Below are the code and all the weights of a small trained network. Each question names an input and a class and asks about switching units off, where a switched-off unit gives its printed mean instead of its output.

import numpy as np


def w(rows, s, z=0):
    codes = np.array(rows[::2]) - 128.0
    scale = np.full(codes.shape[1], s)
    scale[-1] = z or s
    return codes * scale


def norm(h):
    return h / np.sqrt((h * h).mean(-1, keepdims=True) + 1e-5)


def f(y):
    return y / 2 * (1 + np.tanh(0.7978845608 * (y + 0.044715 * y**3)))


def log_softmax(a):
    a = a - a.max(-1, keepdims=True)
    return a - np.log(np.exp(a).sum(-1, keepdims=True))


def net(x, mask):
    res = np.array(x, float).reshape(1, 3) / 4 @ E
    u = 0
    for l in range(4):
        y = f(norm(res) @ A[l][:, :-1].T + A[l][:, -1])
        res = res + np.where(mask[u : u + 4], y, B[l][:, -1]) @ B[l][:, :-1]
        u += 4
    return log_softmax(norm(res)[-1] @ U[:, :-1].T + U[:, -1])


A, B = {}, {}
E = w([
[132,200,247,129,127],'x0',
[190,167,74,199,63],'x1',
[168,254,80,60,100],'x2',
],0.0054)
A[0] = w([
[140,83,8,140,104,8],'0.n1',
[99,158,107,33,140,225],'0.n2',
[156,126,75,69,100,87],'0.n3',
[49,98,51,78,138,130],'0.n4',
],0.012,0.0016)
B[0] = w([
[12,192,170,106,156,254],'0.n1',
[159,184,220,147,226,239],'0.n2',
[160,189,90,108,215,187],'0.n3',
[254,21,95,129,169,223],'0.n4',
],0.0088,0.0059)
A[1] = w([
[146,92,125,135,145,26],'1.n1',
[173,121,177,233,113,3],'1.n2',
[181,137,152,188,107,129],'1.n3',
[246,162,136,40,110,130],'1.n4',
],0.012,0.0023)
B[1] = w([
[173,118,29,165,47,132],'1.n1',
[159,249,72,31,54,207],'1.n2',
[185,100,93,211,91,183],'1.n3',
[24,43,138,255,82,252],'1.n4',
],0.0084,0.0042)
A[2] = w([
[159,67,220,83,45,114],'2.n1',
[40,132,253,99,100,253],'2.n2',
[140,75,194,25,159,107],'2.n3',
[5,65,81,186,208,63],'2.n4',
],0.0068,0.0031)
B[2] = w([
[216,212,141,96,142,139],'2.n1',
[150,79,189,104,2,254],'2.n2',
[245,115,49,61,24,158],'2.n3',
[122,142,61,48,18,195],'2.n4',
],0.007,0.0055)
A[3] = w([
[54,106,152,39,2,132],'3.n1',
[78,65,142,73,129,102],'3.n2',
[127,102,112,171,225,1],'3.n3',
[177,63,39,104,194,158],'3.n4',
],0.0086,0.0058)
B[3] = w([
[141,79,66,105,212,254],'3.n1',
[133,153,86,145,101,140],'3.n2',
[235,208,66,197,230,137],'3.n3',
[103,132,171,249,55,192],'3.n4',
],0.011,0.0062)
U = w([
[106,77,122,218,44,255],'0',
[236,59,138,35,127,76],'1',
[50,82,50,78,134,122],'2',
[215,174,78,102,62,83],'3',
[196,123,144,200,224,69],'4',
[126,126,249,103,133,175],'5',
[31,194,122,119,171,103],'6',
],0.02,0.0037)

Each question gives the input, the list of numbers given to net, and the class t.
The units are the neurons (one row each of A and B). Each row of codes is followed by its name. A weight is (code - 128) times the scale printed after its matrix; where a second scale follows, it is the last column's (A, B and U).
mask holds one flag per neuron, layer by layer. A switched-off neuron (its flag False) gives its mean, the last column of its row in B, instead of its output. The means were averaged over made-up inputs and are rounded, as every weight is.
A unit's drop is (log p(t) with every unit on - log p(t) with that unit switched off) / (log p(t) with every unit on - log p(t) with every unit switched off).
The circuit of an input: a set's keep is (log p(t) with only the set's units on - log p(t) with every unit switched off) / (log p(t) with every unit on - log p(t) with every unit switched off). Starting from the 12 units with the biggest drops (on a tie, the unit counted first), units are removed one at a time, each time the one whose removal leaves the highest keep (on an exact tie, the one counted first), for as long as the keep stays at least 0.8.
units of the circuit, in order: the units of the circuit, biggest drop first
top k neurons: the k neurons with the biggest drops, biggest first
top k neurons in layer l: the k neurons of layer l with the biggest drops, biggest first
drop when u is switched off: that unit's drop, to one decimal
input [1,8,-5], class 3: units of the circuit, in order => (1.n2)
input [4,2,-5], class 3: units of the circuit, in order => (0.n1; 1.n2)
input [0,-5,8], class 4: top 3 neurons => (0.n2; 0.n1; 0.n3)
input [-1,-7,1], class 4: top 2 neurons => (0.n2; 0.n4)
input [-8,6,-1], class 2: top 3 neurons => (0.n1; 2.n4; 0.n2)
input [-8,8,0], class 2: units of the circuit, in order => (0.n1; 0.n2)
input [2,0,0], class 1: top 4 neurons => (0.n4; 3.n4; 0.n3; 1.n1)
input [-7,-5,-8], class 0: top 2 neurons => (3.n4; 0.n4)
input [5,5,8], class 0: top 2 neurons => (1.n4; 0.n1)
input [-6,-8,-1], class 0: top 2 neurons => (3.n4; 3.n1)
input [6,5,8], class 0: top 2 neurons => (1.n4; 0.n1)
input [1,1,-7], class 3: units of the circuit, in order => (1.n2; 0.n1)
input [5,-3,0], class 1: top 2 neurons => (2.n2; 3.n1)
input [-3,0,6], class 4: units of the circuit, in order => (0.n2)
input [4,0,8], class 5: top 3 neurons => (0.n2; 0.n4; 3.n4)
input [8,4,-1], class 3: top 2 neurons => (1.n2; 0.n1)
input [8,6,0], class 3: top 2 neurons in layer 0 => (0.n3; 0.n4)
input [-8,-5,6], class 4: top 2 neurons => (0.n4; 0.n2)
input [1,2,0], class 3: top 4 neurons => (0.n3; 0.n1; 1.n2; 0.n4)
input [-7,3,7], class 6: units of the circuit, in order => (0.n1)
input [3,7,-2], class 3: top 2 neurons => (1.n2; 0.n4)
input [6,-1,0], class 1: top 3 neurons in layer 0 => (0.n4; 0.n2; 0.n3)
input [8,-1,0], class 1: top 2 neurons in layer 3 => (3.n1; 3.n4)
input [-1,0,3], class 4: top 2 neurons in layer 0 => (0.n2; 0.n3)
input [-2,2,-1], class 2: top 2 neurons in layer 0 => (0.n1; 0.n2)
input [-2,-7,-3], class 0: drop when 3.n4 is switched off => 0.7
input [6,4,-7], class 3: drop when 1.n2 is switched off => 0.6
